Here is a tiny trained network, its code and every weight. The questions are about switching its units off for an input and a class, where a switched-off unit gives its printed mean instead of its output.

import numpy as np


def w(rows, s, z=0):
    codes = np.array(rows[::2]) - 128.0
    scale = np.full(codes.shape[1], s)
    scale[-1] = z or s
    return codes * scale


def f(y):
    return y / 2 * (1 + np.tanh(0.7978845608 * (y + 0.044715 * y**3)))


def log_softmax(a):
    a = a - a.max(-1, keepdims=True)
    return a - np.log(np.exp(a).sum(-1, keepdims=True))


def net(x, mask):
    res = np.array(x, float).reshape(1, 6) / 4 @ E
    y = f(res @ A[0][:, :-1].T + A[0][:, -1])
    res = res + np.where(mask, y, B[0][:, -1]) @ B[0][:, :-1]
    return log_softmax(res[-1] @ U[:, :-1].T + U[:, -1])


A, B = {}, {}
E = w([
[80,186,81,147,104,118,20,116],'x0',
[150,121,162,119,230,139,139,191],'x1',
[145,118,169,253,50,254,157,100],'x2',
[215,155,152,128,86,66,120,149],'x3',
[192,95,205,143,194,111,74,209],'x4',
[74,38,179,116,146,81,116,135],'x5',
],0.0072)
A[0] = w([
[151,19,246,62,198,56,108,232,191],'n0',
[123,165,69,83,124,65,70,109,241],'n1',
[61,108,91,152,32,116,105,15,149],'n2',
[234,219,99,67,207,118,199,175,222],'n3',
[100,74,118,8,142,49,255,71,146],'n4',
[170,203,84,98,90,43,99,110,217],'n5',
[97,153,57,106,88,125,206,27,253],'n6',
[214,118,206,246,54,209,242,106,164],'n7',
],0.0057,0.0044)
B[0] = w([
[183,63,184,115,153,66,160,130,252],'n0',
[139,117,123,107,103,95,95,154,225],'n1',
[82,113,78,97,102,138,107,128,226],'n2',
[107,125,94,59,121,127,109,155,217],'n3',
[82,59,100,86,118,159,156,100,222],'n4',
[156,141,112,90,95,93,77,165,207],'n5',
[101,100,80,96,88,150,107,122,253],'n6',
[251,163,192,180,104,132,108,109,238],'n7',
],0.012,0.0074)
U = w([
[1,147,110,193,204,186,132,130,107],'0',
[162,227,134,129,186,201,201,170,73],'1',
[188,71,221,129,188,38,204,146,115],'2',
[164,158,168,237,93,214,131,48,157],'3',
[74,211,123,164,153,69,248,105,3],'4',
[18,84,47,58,110,176,151,107,162],'5',
[162,192,107,99,99,56,65,171,173],'6',
],0.0076,0.0053)

Each question gives the input, the list of numbers given to net, and the class t.
The units are the neurons (one row each of A and B). Each row of codes is followed by its name. A weight is (code - 128) times the scale printed after its matrix; where a second scale follows, it is the last column's (A, B and U).
mask holds one flag per neuron, in row order. A switched-off neuron (its flag False) gives its mean, the last column of its row in B, instead of its output. The means were averaged over made-up inputs and are rounded, as every weight is.
A unit's drop is (log p(t) with every unit on - log p(t) with that unit switched off) / (log p(t) with every unit on - log p(t) with every unit switched off).
The circuit of an input: a set's keep is (log p(t) with only the set's units on - log p(t) with every unit switched off) / (log p(t) with every unit on - log p(t) with every unit switched off). Starting from all 8 units, units are removed one at a time, each time the one whose removal leaves the highest keep (on an exact tie, the one counted first), for as long as the keep stays at least 0.8.
circuit, biggest first: the units of the circuit, biggest drop first
top k neurons: the k neurons with the biggest drops, biggest first
drop when u is switched off: that unit's drop, to one decimal
input [-5,5,5,5,-6,-2], class 3: circuit, biggest first	(n7)
input [5,0,2,-4,6,4], class 2: circuit, biggest first	(n0, n6)
input [1,6,2,-4,-4,-4], class 3: circuit, biggest first	(n4, n5)
input [6,6,3,-6,-5,7], class 0: circuit, biggest first	(n4, n3, n5)
input [-8,2,-5,-2,-1,-2], class 5: top 3 neurons	(n4, n7, n3)
input [7,6,4,-6,-4,-2], class 0: circuit, biggest first	(n4, n3, n5, n7)
input [2,1,2,6,7,-3], class 2: top 4 neurons	(n0, n6, n2, n1)
input [-5,-8,4,-7,-5,-4], class 3: top 2 neurons	(n7, n3)
input [-1,8,8,7,-4,5], class 3: top 2 neurons	(n7, n0)
input [-2,4,-6,3,-7,-2], class 5: top 2 neurons	(n4, n7)
input [-4,-1,-5,5,-3,-8], class 5: top 2 neurons	(n7, n4)
input [-6,-7,-3,2,1,1], class 5: top 2 neurons	(n4, n7)
input [6,7,8,-8,4,5], class 3: drop when n6 is switched off	0.0
input [5,1,3,-3,4,-6], class 3: drop when n0 is switched off	0.1
input [-1,-3,6,5,7,-2], class 3: drop when n7 is switched off	0.2
input [6,5,-6,0,5,8], class 2: drop when n0 is switched off	0.4
